Moves between objects:
state | π τ ζ
kula | kosi nupu dofi
fatu | boku sali toro
zaku | kazu rini luza
libo | raze ruba naga
poro | dide dofi nupu
temo | tumi zoza kosi
lupi | luza nani vudu
sali | viki fatu tika
boku | numi tika fatu
raze | toro risi libo
nupu | poro kula pevu
sire | peve vudu nani
viki | risi toro sali
nani | sire lupi peba
luza | zaku peba lupi
naga | libo rizo peve
peve | naga nefa sire
sadu | nemo veno tolo
rizo | nefa naga ruba
dofi | kula poro dite
vudu | lupi sire nefa
kazu | muto vela zaku
kosi | temo pevu kula
make | vela muto gapo
tolo | sadu gapo muto
rini | peba zaku vela
nemo | dite gula sadu
peba | nani luza rini
ruba | rizo libo risi
vela | rini kazu make
fake | lofu vesa tumi
vesa | kolo fake sili
zoza | pevu temo kolo
lofu | diza sili fake
veno | gapo sadu gula
tika | sali boku diza
tumi | fake kolo temo
pevu | nupu kosi zoza
nefa | vudu peve rizo
risi | ruba raze viki
numi | sili diza boku
kolo | zoza tumi vesa
sili | vesa lofu numi
gapo | make tolo veno
diza | tika numi lofu
dide | gula dite poro
toro | fatu viki raze
muto | tolo make kazu
dite | dofi dide nemo
gula | veno nemo dide

The rows follow the links: the fewer symbols apart two objects are, the more alike their rows tend to be.

Each row is also shifted at random along 6 hidden directions that mean nothing.

Known rows, each with its object:
11 -24 -12 3 6 -27 23 57 1 -4 -19 15 4 23 1 7 36 27 -2 -5 -11 20 5 -16 -4 25 -33 28 8 -42 -15 45 33 -18 18 -20 9 10 -39 12 2 1 -59 -6 -56 -59 22 8 -23 -28 -12 -27 -8 -7 -32 31 17 74 -9 13 -51 -> ruba
19 23 -13 -3 -16 9 0 -10 23 37 7 -9 -43 -37 -7 9 -28 -66 -10 40 -35 24 1 -42 -27 4 -1 -21 24 -3 -16 -10 1 -9 -9 -2 -9 -23 64 36 11 -6 20 -19 -13 22 -19 -32 -15 -29 -42 58 26 -22 47 -53 6 -21 29 63 -15 -> vela
-4 -1 -1 4 30 6 -9 -19 7 13 -11 -41 -11 13 -26 -10 -32 -15 -17 -11 26 -20 18 -5 -11 5 23 -38 -22 4 15 18 39 23 10 2 -2 -15 29 -1 6 -1 -36 -25 -11 -21 2 -27 1 21 16 20 -1 18 20 -12 -6 20 -6 8 -19 -> sire
-39 -1 3 -4 3 -2 -79 3 -2 -35 -55 -22 -26 -6 -17 -11 -8 -25 -8 12 -35 -11 -12 -8 9 -46 -45 -45 -43 7 -24 -6 -7 14 -22 -18 -8 -44 1 -27 40 15 13 20 -25 8 29 14 -22 -11 -38 10 7 -1 17 -7 28 38 1 -13 -10 -> kosi
-13 -23 -16 17 -4 -11 16 13 -35 4 -15 -37 50 59 -29 15 37 7 19 10 -39 -9 -16 8 42 -18 -41 33 18 -3 24 -8 -15 8 -25 -31 -39 -39 -32 -36 -13 -20 -22 50 -25 27 -31 22 -36 65 40 -38 -17 -17 -20 23 2 73 -23 -32 -22 -> zaku
1 -6 -8 25 11 1 4 -21 -3 -12 2 -38 38 -29 -35 -1 -42 -28 11 -18 19 -41 32 -18 -16 11 39 17 22 -1 26 -1 41 -1 1 -3 -31 -20 -12 -48 5 -11 -20 -21 18 4 3 -19 -10 4 25 -38 3 4 -3 11 -10 10 -51 6 -13 -> luza
-9 -11 -7 -7 22 -17 -41 -19 22 1 -26 -35 74 76 -43 -4 1 5 -42 12 28 -38 20 -40 32 -17 26 -15 -32 -21 -2 16 42 22 -10 1 -57 -36 -2 -20 22 11 -58 14 -46 -30 8 -18 -28 49 16 7 -1 7 13 36 19 67 -32 21 -11 -> nani
-11 5 16 -21 -1 -25 -31 -32 47 -11 -12 7 110 67 -36 -11 24 7 -26 28 -1 -22 5 -15 8 4 51 -10 -44 -22 15 -32 -1 18 8 -3 -54 -32 2 -49 3 0 6 45 -35 -43 3 -6 -74 30 -5 15 0 -22 9 75 57 60 8 62 35 -> dite
5 -1 -9 -9 3 -29 -18 -35 -10 -23 5 22 -29 -43 18 -1 -37 -34 15 -31 -5 13 14 26 -21 5 44 6 6 24 26 1 -12 -9 37 -24 53 -11 12 -11 2 -34 -4 -17 -4 -34 7 -1 -11 3 -17 26 11 10 -10 34 38 -2 28 32 21 -> vesa
13 -11 11 -1 -18 -25 -33 -7 -69 -41 -17 -8 -6 -6 2 44 16 -8 -10 17 -32 26 6 -13 35 -62 -15 22 -8 33 23 -39 -22 6 -29 -6 -29 6 -40 -6 3 -22 9 55 -27 17 14 18 18 52 -10 2 13 -19 6 13 -11 57 18 -38 -2 -> fatu
-21 -8 -4 5 4 -16 -5 14 28 -28 -4 23 59 24 -3 -22 31 27 27 -37 1 -16 2 18 16 10 -15 1 -4 -23 -33 21 -3 -26 27 7 19 1 -30 -33 3 21 0 3 -3 -24 12 22 -40 -39 -4 -44 -19 -1 -31 46 31 -4 -28 -16 5 -> zoza
10 22 0 1 -18 24 57 17 37 51 35 36 17 15 21 -5 31 8 6 26 -11 6 -25 -4 -7 33 -1 9 36 -17 -21 -4 -24 -15 -1 19 -5 21 29 36 -21 20 37 -8 33 38 -36 -5 -7 -18 0 5 2 -15 -7 -27 -16 -68 5 22 23 -> veno
-5 -10 -3 -11 -11 -28 -1 10 -42 -19 -3 17 -27 4 15 19 28 14 21 -27 -17 46 -7 33 17 -29 -22 19 -4 8 -22 -2 -52 -15 1 -18 48 8 -35 9 -19 -21 1 27 -20 -9 -1 31 11 4 -14 8 -13 -6 -16 26 35 22 31 -22 -5 -> sili
11 17 -10 -8 -19 3 -47 9 -11 9 4 -8 -93 -105 -8 17 -89 -27 -10 25 60 -9 18 -80 -65 -30 32 17 14 -11 -23 -18 16 21 -68 -14 -23 10 1 10 33 2 26 -37 59 33 23 -30 90 -60 -32 24 39 21 36 -46 0 -61 -9 33 -29 -> make
-7 8 -9 -8 3 6 6 3 0 47 -4 -24 -46 25 -15 -1 -3 -23 -13 4 -11 14 -3 -8 10 -21 -17 -29 -5 -5 -29 16 -9 10 -11 -4 16 -29 35 42 3 -8 -14 -4 -25 20 -27 -13 6 6 -6 40 -8 -4 34 -39 17 4 20 17 -33 -> peba
-6 22 29 2 -20 10 35 6 20 10 30 -11 32 -19 -23 19 13 25 10 2 23 8 24 -11 -35 -1 18 20 -16 -32 -22 -44 -4 -14 -27 35 -17 36 -28 -29 -23 20 61 12 40 27 -4 -6 14 -51 -1 -41 -12 -21 23 -7 -10 -30 -1 -13 -5 -> tolo
-2 24 22 -13 -12 1 28 -10 41 17 16 7 34 8 -13 -1 16 6 2 11 -3 15 13 11 -30 22 22 -3 -33 -19 2 -39 -12 -2 15 17 -2 11 13 -17 -19 -3 47 12 4 -7 -11 -3 -31 -30 -17 6 -12 -20 26 21 26 -2 35 36 17 -> nemo
-33 0 -16 5 -21 -6 -18 6 -21 -18 3 10 20 13 10 -7 19 4 32 -34 -9 -7 -18 8 55 -42 -40 3 26 1 -59 15 -52 -27 -20 18 19 -23 -24 -1 7 24 24 16 28 49 -6 37 7 -8 -3 -29 -12 8 -21 -3 18 -52 -31 -48 8 -> pevu

From each start, follow one symbol. Which object do you reach?
Answers are names.
---
14 14 -18 -10 3 -1 -20 -15 -12 42 -3 -24 -84 -33 -7 4 -51 -52 -12 23 0 11 1 -27 -19 -17 10 -20 12 8 -4 -1 -7 21 -20 -31 6 -24 47 35 9 -27 -4 -25 -1 13 -20 -22 32 4 -20 65 17 8 40 -45 17 -10 23 52 -23
τ
zaku
---
-11 13 -14 5 -5 10 14 -40 34 5 35 29 65 23 21 -31 16 -16 20 -21 -10 -27 -16 24 37 28 11 -9 34 12 -9 9 -26 -31 30 23 10 -15 30 -9 -5 16 24 -12 36 28 -28 3 -42 13 21 -6 -7 4 -23 10 -3 -77 -22 12 55
π
poro
---
4 -4 -26 1 -10 -3 -34 -36 -16 11 3 24 70 53 12 -13 3 -12 -13 29 2 -52 -45 -6 67 0 25 27 48 33 34 -8 -44 31 -19 -25 -53 -45 23 -11 11 -14 -3 30 28 43 -35 -1 -10 105 43 20 19 17 -35 32 4 -27 -30 35 73
π
gula
---
9 21 19 9 -14 11 47 -30 41 8 40 -13 82 -14 -24 6 7 -14 2 14 2 -5 30 -13 -36 26 49 9 2 -13 21 -47 18 -26 14 44 -33 14 5 -33 -20 6 50 1 31 21 -19 -23 -31 -17 14 -24 -1 -29 22 0 -23 -30 -5 18 19
τ
make
---
-13 21 -2 -13 10 3 6 -29 22 34 -3 -1 -38 8 7 -18 -9 -30 15 8 -40 31 -16 54 -16 17 17 -44 -27 21 17 -16 -41 13 30 -29 47 -35 63 11 -20 -34 27 0 -15 -9 -31 -2 -37 17 -15 65 -3 -7 19 2 46 1 65 50 33
ζ
dite
---
19 0 12 -3 -7 -4 -12 -32 -42 -28 2 -11 6 -13 2 28 1 -24 -20 17 -29 11 15 -2 15 -24 13 4 -8 40 49 -38 -5 5 0 11 -26 11 -5 -5 -7 -17 13 31 -17 7 11 -4 9 56 10 9 17 -8 11 0 -32 30 17 -18 14
τ
viki
---
5 39 13 -13 -27 6 12 -40 12 11 41 -9 27 -32 -13 21 -7 -18 2 11 13 12 26 -16 -23 -19 43 1 -8 -5 -14 -60 -22 -15 -20 39 -13 13 6 -12 -16 3 76 10 46 47 -19 -16 18 -30 -16 10 3 -23 47 -20 4 -61 18 24 19
τ
veno
---
-14 -18 6 14 -5 -2 11 27 -36 5 -6 -31 24 15 -33 13 4 47 18 -4 34 -22 -1 -5 2 -15 -4 50 5 -17 11 -16 -10 29 -52 -23 -31 2 -61 -44 -14 -15 -4 28 22 14 -17 14 33 32 38 -60 -19 0 -11 21 -2 39 -31 -43 -24
π
muto
---
2 12 -30 14 -8 18 -15 -42 -12 11 7 9 -26 -36 28 -18 -32 -62 27 10 -41 -20 -36 12 11 8 -4 -1 57 40 26 -6 -32 -5 5 -26 3 -43 51 7 13 -21 27 -16 44 53 -28 3 -14 39 12 32 24 8 -16 -22 -10 -60 0 26 48
ζ
nupu
---
30 5 9 -15 -5 -11 19 -44 -9 -14 42 30 24 -3 23 15 7 13 -7 -19 28 28 17 25 2 3 63 17 -7 27 32 -24 -15 -4 29 18 24 38 0 10 -27 -31 12 5 2 -18 -6 -4 22 34 14 24 5 6 -3 27 -1 -24 36 9 41
τ
tika
---
24 20 -10 -2 -6 15 13 -8 45 31 15 21 1 -23 7 -5 -23 -37 -23 49 -11 -6 -10 -35 -43 39 30 1 28 -8 21 -19 14 7 -1 -11 -35 -12 50 15 10 -6 16 -21 16 7 -9 -29 -19 -15 -19 36 30 -19 14 -10 -8 -20 8 81 23
ζ
veno
---
6 -10 -21 -5 -7 6 -14 23 -27 27 1 18 -23 9 15 -7 -18 34 9 26 42 -25 -47 1 11 6 6 47 39 9 17 9 -37 44 -46 -51 -22 1 -10 3 -1 -22 -13 11 45 20 -22 13 45 51 37 0 8 30 -40 12 3 -23 -15 15 27
π
veno
---
16 -23 4 -8 16 -38 -26 2 -37 -40 -20 15 -15 -14 7 8 -16 17 -2 -2 9 15 9 16 -20 9 28 36 -19 10 58 0 -2 27 10 -50 8 9 -35 -25 -4 -48 -37 19 -27 -71 28 12 8 30 -4 5 5 11 -26 72 33 72 26 16 11
π
sili
---
17 1 23 5 19 17 25 -28 4 -17 21 -13 7 -17 0 4 -15 4 -17 -6 15 -3 23 24 -24 25 45 -8 -20 28 60 -16 37 5 31 27 -10 39 12 -10 -13 -7 -9 -14 10 -28 12 -23 10 23 27 -8 6 11 9 -6 -44 8 13 -11 17
ζ
libo
---
-19 3 -18 4 -13 -31 -27 7 -39 -28 -18 4 -43 -13 10 3 14 -30 34 -26 -55 27 -5 22 34 -35 -55 -1 13 12 -33 7 -51 -26 -3 -20 45 -34 -24 1 8 -14 14 15 -20 23 -4 35 -14 -15 -29 0 -4 -11 -16 4 38 12 16 -27 -14
τ
tumi
